B, the same points and some others measured another way; then each row and its match in B:
B:
0: [ -79   57   -5   26 -345  199 -239  193 -123  110  -26  114  330  422
 -155  424   34  334  -34  -44 -180   -4 -223 -430 -179  -64 -225   44
  139 -223 -170 -412]
1: [-141  111 -172   -2 -168 -216 -232 -148  138  210 -207  -27 -261   95
 -307  -19 -276  444 -120   77   83  -82 -252 -261 -118  462  -46  143
 -141 -153   73  179]
2: [  26   25 -198  -45  194  123  -51   68  111  -43 -151  -32  229  108
   24  -49   39   12  109   45  266  -11  143  -93   26 -289  216  -40
    9 -208  -29 -126]
3: [ 113  139  219  256 -351  458 -146   87 -326 -110   83  206  108  225
  -81  331   79   74   43   92 -233  -66  -75 -594 -316  100 -338  181
  341  116  142 -426]
4: [ -41  151  -84    1 -135  174 -198  -99  -73  -27 -133  114    6  426
   39  292  -54  244  144   19  170   56  -37 -470   53 -189   63  103
   32  -85   -2 -501]
5: [ -78  120  -15  110   30   18  -43   42  -39   20  -60    5  282 -174
   24 -162   81   68   62  161  -34   -1   89   43 -130  -90  -13  119
   64   74  -21  -68]
6: [ 100  183 -263 -197  -17 -139 -228 -217  206  257 -142  -28 -441  351
  169   89  -10   82 -153   49  273  129 -354  -36  240  206  345  164
 -215 -259 -110 -386]
7: [ 175  -15 -208  -60  -65  145 -170   92  200  150  -64  -26 -249  191
 -175   71   -1  -26 -220   -7   71  -51 -277 -202 -128  435   85   69
   48 -375   37   34]
8: [ 117   76 -158   -3  364  -41   47  -11  155   -9 -136 -115  124 -232
   90 -384   68 -151   38  183  289  -61  182  221   20 -143  282   -9
  -74  -53   40  113]
9: [ 187   99    8  -20 -102    4 -145  118  -13  201  -21  -24  153  191
  -65  101   80  100 -209   87  -58 -106 -288  -64 -110   85  -81  -17
  -33 -189 -135 -182]
10: [ 223  295  196  277  -41  182    5 -196 -203  -53  109   95 -311 -326
  261 -247  190 -301  -14  330 -109   24    1    9 -150  337  -21  394
  183  426  258 -245]
11: [ 622  346  270  196  232   56  108 -249 -193  -14  112  -25 -315 -311
  401 -404  256 -512 -134  436  108 -137  -47  258   -2  152  114  181
  -23  412  223 -238]
12: [  32   37  -47  204  172  356   56   82  -16 -232  -36   44  153 -279
   27 -238  115 -227  199  144   84  -13  347 -136 -207  -59   79  145
  274   97  234   34]
13: [ 121   82  -70   54 -166  234 -169    3    8   45  -33   71 -228  203
  -85  150    7   22  -82   42    8  -12 -189 -358 -137  318  -17  166
  128 -145  104 -186]
14: [ 119   78  -39   49  136  -68   -5  106   64  116  -35  -95  221 -254
  -18 -291  115  -61 -122  187  -11  -97  -26  238 -146   65   29   28
  -19  -40  -44  130]
15: [ 178  -84 -225   82  206  235   26  184  276   -6  -12  -92 -176 -387
 -155 -385  112 -374 -148   96   47  -67   56   89 -287  525  152  125
  196 -220  227  462]
16: [-129   96 -116   -8 -176  231 -219   -6  -74  -39 -138  129  140  486
   -9  377  -50  302  174  -41  128   76  -15 -529   14 -256   26   79
   89 -159  -52 -527]
17: [-152  193 -116  -88 -321 -203 -286  -40   46  382  -38   33  -53  214
   87  179   80  298 -215   47 -184  176 -455   55   23  257   13  258
  -86 -145 -287 -429]
18: [  29   33   38  173  106  128   22  152  -68  -99  -78  -21  438 -201
 -175 -200   10   59   87  163   10 -189  210 -107 -275 -143 -131  -34
  117   34   97  178]
19: [-119  107 -137   64  146 -139  -45  -92  103   24 -183  -65   62 -228
  -87 -311 -105  166   71  175  176  -55  131   24  -80   40  104   96
  -80   31   95  198]
20: [-236  226   24    2 -308  -16 -243  -38 -201  128  -81  139  360  397
  132  363   45  447  115   53 -100  135 -143 -262   49 -357  -98  146
   -1   23 -264 -721]
21: [ 146   57 -128    0  185 -150    0  109  207  225   -9 -152   41 -402
   30 -439  181 -212 -253  199  -37  -40 -121  472 -133  316  141  101
  -49 -103  -60  265]
22: [ 110   22 -322 -107  461  -55   46    7  321   36 -156 -163   15 -234
  144 -436  107 -255    7  128  378   22  167  344  106  -98  468    2
 -106 -210   -6  151]
23: [ 106  -46 -349  -47  393   17   42   74  397   52 -117 -164 -163 -396
   -8 -515   86 -335  -94  119  264    4  113  317  -62  295  397   86
    0 -249  118  419]
24: [ 250  123  -38  127  213  166   45  -55   52  -61   -2  -27 -185 -302
  140 -346  147 -355  -22  223  127  -33  104   99  -98  204  182  176
  106   93  214   39]
25: [-202  194 -135  -71 -257 -268 -261  -84   73  359  -83    6  -58  114
   48   67   16  340 -171   82 -128  145 -379   75   18  257   27  251
 -126  -99 -237 -288]
26: [ 165   22 -226  -27  364 -177   65  102  334  203  -39 -213  -20 -564
   74 -631  200 -353 -245  214   73  -20  -30  637  -85  333  299   95
  -73 -138  -25  419]
27: [ -10   62  -54  -16 -341   84 -258  153  -14  227   -9   62   88  330
 -154  312   43  254 -193  -18 -204    4 -377 -269 -174  237 -170  102
   72 -269 -162 -281]
28: [ -58  -27 -149  104  282   80   89  226  148  -32  -48  -96  392 -526
   -1 -472  189 -218   42  159   -7   -8  282  330 -223  -41  128   73
  145  -27   21  302]
29: [-113   75  -19   68 -238   16 -159  184  -28  199   13   32  271  -34
  -82   47  125  165 -136   73 -291   37 -205    6 -236  179 -165  164
  116  -92 -158 -133]
30: [-104  155 -136    3 -201 -236 -239 -177  114  262 -155  -16 -325   59
 -209  -34 -210  378 -171  109   22  -34 -318 -163  -99  520  -31  213
 -144  -97   40   83]
31: [ -66  149   17  168 -146  299 -116  -57 -150 -125  -37  149    9   95
   59  117   36   65  176   98  -13   66   97 -400 -120  -23  -40  240
  218  123  139 -368]
32: [ 313   45 -205 -105  175   13  -83   -1  227  139  -97 -108 -234  106
  -36 -120   16 -134 -201   79  269  -98 -187   14   15  235  240  -27
 -110 -315   30   55]
33: [  15  119  -71  115  379 -101   81 -122   55 -125 -211 -100  194 -327
  -32 -469 -105   49  183  260  348 -169  359   70  -50 -234  158  -22
 -107  142  182  276]
34: [  45  125   66  118   80   -5  -11   61  -98    2  -61  -20  395 -139
  -11 -168   58   81   40  201    5 -119   98   33 -147 -203  -70    6
   20   92  -21  -43]
35: [-136  168  -35  -30 -274  -63 -232   29  -66  228  -45   60  206  255
   55  229   75  316  -70   51 -148   99 -273  -97  -23  -40  -73  151
  -16  -92 -248 -462]
36: [ 118  209  170  207 -263  301 -133  -62 -264  -49   51  168  -66  144
   71  193   90   23   38  150 -134    4  -88 -407 -171  122 -177  254
  220  186  130 -457]
37: [ 358  132  255  359  192  408  159   62 -252 -300   75   45  201 -391
   53 -323  181 -385  126  310    0 -220  340 -120 -324  -59 -130   75
  296  346  349   47]
38: [ 490  131  368  412   97  555  162  134 -354 -316  167   92  203 -342
   45 -219  256 -475   67  317 -120 -258  268 -204 -407    7 -248   83
  395  368  373  -38]
39: [ -18   64 -100  128   22  281  -55   13   15 -122  -62   61  -29  -65
   -6  -72   41  -71  124   89   83   27  153 -243 -147   78   75  184
  201   -4  178  -78]
40: [ -23   16 -222  -42   35  -55  -97  139  227  224  -32  -80    8 -199
  -17 -218  144  -79 -197   78  -76   72 -164  262 -120  331  140  160
   27 -226 -104  108]
41: [ 134  137 -140  -63  172 -241  -41  -16  193  275  -32 -141  -57 -285
  168 -374  180 -165 -238  208   34   35 -192  497   20  235  240  140
 -141  -78 -129   46]
42: [ 152   53  -20  116  300  -21   87  101   65  -21  -80 -121  289 -394
  -81 -452   57 -119  -16  235  111 -195  195  206 -195  -44   42  -47
   -2   30   94  336]
43: [-235   36  -19  127 -394   99 -273   50 -102   25 -177  110  148  346
 -526  335 -326  661   45  -22  -77 -179 -127 -764 -333  193 -385   45
   88 -162  103   41]
44: [  23   77 -133   41  364   14   68   34   96  -73 -128  -90  305 -272
  132 -382  106 -135  135  184  247  -22  305  221    5 -320  252    3
  -10   13   17   49]
45: [ 248  -13 -127    4  -51  182 -115  158  153  139   11  -33 -187   27
 -154  -24   88 -158 -263   44  -40  -73 -261  -93 -216  497   18   86
  109 -299   60  105]
46: [  59  145  -21   93  311  -85   69  -54    6  -56 -131  -88  288 -292
   81 -396   37  -20  116  254  224 -116  261  179  -33 -279  134   -3
  -74  138   58   82]
47: [-140  105  -87  114   94  -70  -21    5   56   40  -93  -36  181 -348
   -4 -325   38   54   53  188   -5   10  129  147 -145   54   46  170
   35   88   36  128]
48: [  55  126   20  -38 -365  -50 -270  110  -63  320    4   37  113  352
 -113  313   54  305 -272   29 -234  -30 -491 -171 -129  226 -206   79
  -20 -221 -234 -343]
49: [-171  276  164   93 -410  -14 -291 -190 -354   25 -169  186  249  615
 -130  512 -246  746  179   80   23  -85 -144 -727  -25 -335 -311   51
  -71  106  -63 -634]
50: [ 130  -15 -336  -46  435   58   48   11  343  -24 -150 -144 -136 -283
   48 -449   59 -314    7  115  373   -3  195  216   18   97  440   46
  -19 -210  141  285]
51: [ -46  166  -70   14 -284  198 -279 -147 -102    9 -121  160 -174  549
  -27  427 -114  327   94   -5  119   57 -169 -638   16    7  -17  165
   52 -102   38 -554]
52: [  47  -28 -287  -28  222  143  -35   89  256   -4 -110  -73  -49 -132
  -19 -232   72 -184   -6   55  209   29   96   40  -62  126  279   79
   74 -244   78  149]
53: [ 137   93 -243  -67   60   17 -133 -109  232  145  -88  -43 -448   22
   40 -123   19 -115 -155   83  191   59 -197   -6   29  425  272  195
  -43 -204   79  -27]
54: [ -18   17 -186   38  332  -28   75  150  200   29  -70 -125  285 -484
   79 -504  191 -229   -2  174   72   15  214  431 -109  -44  228   77
   41  -49  -25  244]
55: [ 109   24  -88    0  -90  288 -165   98  -21  -43 -101   65  102  421
 -151  290  -41  145   34  -26  136  -86  -66 -503  -94  -85  -27  -37
   99 -264   29 -255]
56: [-232   75   41  145 -163  128 -108  179 -161  -24  -67   85  587   17
 -115   96   43  308  147   76 -170  -22  111 -227 -237 -272 -221   70
  171   29  -85 -196]
57: [ -16   34 -231  -99  -14  -52 -138  132  218  256  -41  -65   21  -28
   33  -82  152  -24 -196   38  -45  104 -229  210  -44  231  167  135
   -7 -289 -180  -66]
58: [  80  192   -4   24   26 -183  -84  -78    0  173  -70  -56   59  -73
   67 -170   41   99 -109  205   35  -52 -141  143  -24   49   35   90
 -127   38  -72 -101]
59: [  84  213 -210 -172   -3 -195 -216 -238  151  258 -145  -34 -351  299
  179   51  -15  130 -134   90  253  105 -323   11  237  131  302  151
 -243 -183 -124 -382]
60: [ -59  -23    9  173   59  197   28  318  -43  -62   -5   -8  600 -291
 -131 -194  153  -24   58  121 -159  -91  210   29 -340 -141 -147   11
  231  -19  -12  143]
61: [  34   39  -70   10 -338  279 -269  102  -43   79  -50  124  -34  511
 -213  453  -54  259  -70  -67  -54  -27 -280 -600 -166  191 -150   76
  140 -299  -13 -340]
62: [ 378   25  -67   71  380  271   76   24   61 -214 -120  -63   44  -30
  -52 -227   -6 -247   87  151  405 -235  259 -191  -76 -161  179 -133
   45  -94  256  141]
63: [ 165   50 -216  -51  278 -173    9   52  294  220  -53 -181  -87 -400
   64 -492  157 -262 -245  186   92  -15 -101  505  -51  329  274   98
  -98 -160  -35  291]
64: [-154  216   22   29 -172  -89 -189 -105 -157   83 -138   75  275  284
   17  194  -70  454  111  109   42    2  -73 -261   22 -290  -78   73
  -85   47 -134 -440]
65: [  42  125 -151 -113 -239   45 -289  -66   48  193 -115   59 -201  544
  -53  364  -69  283 -119  -30  101   35 -367 -394   51  156   54   92
  -67 -298  -96 -425]
66: [  36 -146 -116  177   66  414   15  359   93 -140  -17   -4  287 -248
 -327 -159   71 -158   11   25  -80 -138  199 -214 -442  209 -108   19
  348 -211  196  388]
67: [ 164  159 -106   -3  339 -252   44  -96  160  141 -101 -162   -2 -383
  148 -523   89 -154 -105  278  204  -62   28  460   33   54  263   63
 -184   47   -7  174]
68: [  23  103  -17  161  179  318   28  -10  -99 -267  -93   70  246  -46
  105  -95   63  -87  299  139  219  -18  378 -250  -63 -377  106   71
  175  125  171 -214]
69: [  41  -37  -61   74   24  310  -56  253  -22  -99  -69   26  427  125
 -154   90   59   51   89   14   38 -107  124 -295 -208 -227  -65  -75
  180 -201    6  -69]
70: [ -50   68  -90  140  273  -28   28  -97   51 -161 -242  -64  168 -230
 -202 -355 -215  177  211  194  335 -206  353 -174 -128 -145   60  -31
  -51   74  249  349]
71: [-194   11 -167   16 -357  225 -266  143   51  129  -28  113  -15  260
 -157  307   26  219  -67  -77 -195  128 -237 -375 -199  323  -95  234
  209 -266  -61 -249]

[ -73   34  -79  193   50   79 -136  191  269   14  -75  -89   -7  -55
   61 -176   17  -73  146   10  172  207   18 -130   17   28  113   53
  -47  -49  -64  253] : 14
[   1  -69 -145   74   54 -261    1 -118   -8  -88   14   31  -55   23
   82 -133  -44 -153  -10   39   90   15  -97 -123    9   66   53  173
  -78  -61  -29 -244] : 19
[  38   82   25  -83  128   70   88  129  214  -40 -175    3  212  -29
  159 -136  -47  -98  172 -150  -13  170 -139   14  -47  -97  165  -48
  103  -28  -98  304] : 22
[  13  -23    8  -65  -38   27  -17  -66   42  188  -29   36   45  -95
   14  -27   42  -20   33   98   36  255  -98    6   75 -100   74  100
   23  -21   41  -24] : 45
[-107   25  -21  132   56  126 -160  177  247   62  -56  -81   22 -100
   50 -181   12  -69  135   47  172  284   -1 -105   59    8  118  121
  -37 -111  -97  245] : 21
[  47  233   71  -98  304   60  124  114  339  -23 -218   37  200 -113
  220 -107  -27  -72  373 -187 -151  163 -295   85 -108 -238  217 -174
  190  -27  -88  579] : 59
[  51  -62   -3 -131  -41  -32   79  -82  -63   63  -40   64  126   11
   29  -27    2  -60  -43   29   10  117  -81   30   25  -45   52   32
   23   27   24 -126] : 52
[ -45  -77 -179  245  -80   -1 -140  164  208    0  -41 -114  -60  -22
   70 -213  -13 -106   28   20  278  215  100 -248   62  119   96  233
 -107  -91  -73  -54] : 56
[ -19   -5  -83   40  143 -285  -78 -240   33   19   10   93  -72  -40
   19  -77  -26 -160   45  110   22  104 -252  -16   16  -56   53  141
  -40  -14   52  -39] : 30
[-57 -95  11 -24 -29  46 -36  31 -75 -24   9  14 118  81 -52 -75  19 -71
 -97  81 105  47  54  22  28  88   4 -50 -65  51 -12 -41] : 0
[ -30  166   25   37  109   93   60   29  172  221   24  -15 -143 -279
  148    3  152  137  370  134  -97  164 -111  -38   34 -218  142    2
   58 -150  -11   94] : 37
[-130  -31   83  -55  111   82   12  116  -45 -107   40  -20  118  -12
   74 -161  -10  -67   32   47   58   29   30  -13   30   89   59   31
  -54 -161 -186  -31] : 41
[  53  143   61 -106  185   40   65   17  215   51 -171   67  178  -58
   95  -41    4  -62  218  -84 -103  170 -250  117  -62 -200  146 -170
  138   71   13  445] : 32
[-104  -17  -23   60  105  -19  -12   96   27 -118   29  -38   17  -14
  100 -177  -11  -89   69   36   89   17   22  -95   13   93   71   75
  -72 -146 -153  -57] : 34
[  -3   79  -39   65  108   69   22  182  247  -51 -125  -45   98  -34
  143 -153   -6  -72  195  -98   50  124  -47  -63  -44  -31  149  -51
   37  -34  -90  275] : 44
[-114  100   93  -48  279   23   20   84  102 -118  -23   10  102  -75
  137 -160  -21  -87  204  -12  -44   44 -138   28  -29  -32  120  -35
   17 -161 -182  231] : 67
[  84  125   62 -194  182  -77  185 -137   52   63  -91  125  116  -87
  131   23   23  -25  206  -30 -205   65 -295  130  -58 -236  122 -122
  141   20   31  145] : 51
[ -70 -155  -33   11 -114   27  -75   29  -85   15   37  -23   64   43
  -33 -121   -1  -84 -145  110  192  138   99  -77   89  132    6  150
 -106  -48  -48 -230] : 40
[ 119 -160 -122  -49 -189 -168  163 -193 -296    4   54   96    8  180
  -75   97   84    4 -198  115    6 -189   73   25  -21   62  -75 -153
  -71  239  193 -477] : 53
[  26  -52  -20  -92  -74  -42  124 -101 -110  128   58   44  -27  -92
   83    1   66   35   30  124  -15   89  -30  -45   67  -62   54  126
   -5  -97    2 -362] : 12
[ -51 -122 -137  128  -56 -126  -53  -17  -34  -33   66  -32  -87    8
   42 -141    0  -94  -54  109  179   54   62 -175   63  132   26  216
 -132 -100  -51 -325] : 47
[  75   75  -43   -3    5    1   39  -64  159  219  -78   42  -21 -133
   60   23   86   29  185   59  -34  220 -159    3   14 -203  115  -10
   76   48  110  121] : 39
[ -35 -144 -102   59 -105  -32    0   72  -53  -64   29  -50   24   46
   58 -158  -16  -88  -96   44  191   61  131 -164   58  162   37  186
 -108 -101  -95 -331] : 63
[  55 -130  -24 -110 -125 -122  125 -241 -339   65  105  129    7  121
 -117  132  114   40 -168  203  -50 -157   26  108    7   10  -91 -182
  -63  207  192 -404] : 13
[  77   46    8  -90   52  -11   72  -57   72   66 -116   78  141   10
   24    3   24  -48   76  -19  -56  102 -155   99  -42 -130   78 -155
   78  138   86  189] : 50
[ -62   89   97  -40   63   63  107 -124 -189  192  181   78 -163 -137
  -45  173  257  225  196  322 -193 -145  -15  132    7 -155  -26 -298
  -20   51  137 -119] : 10
[ -29  -32 -146  175    0  -80  -93   45  158   10  -21  -49  -74  -44
   73 -161   -1 -103   65   46  174  157   -9 -173   41   51   88  180
  -74  -75  -34  -46] : 18
[ -40  -13  -56   69   26   51  -13  167  146  -53  -61  -65   69  -18
  115 -181  -16  -84   83  -37  132  136   35 -120   16   57  111   90
  -28 -100 -123   46] : 9
[-102  -75   10   -1    5   70  -51  108    6  -36   16  -45   90  -13
   52 -173  -19  -88  -22   54  147  142   59  -80   67  103   65  144
  -68 -144 -146  -89] : 54
[  49  -27    8 -117  -11  -44   29 -140  -24  126  -55   93  106   -3
  -24   13   25  -52  -20   65  -13  155 -146   84   21 -106   44  -25
   38   97   97    8] : 7
[  88 -142  -46  -95 -114 -113  144 -158 -320  -69   27  127  119  262
 -141  102   71  -20 -229   94  -30 -252   67  139  -68   77 -104 -344
  -61  337  197 -257] : 55
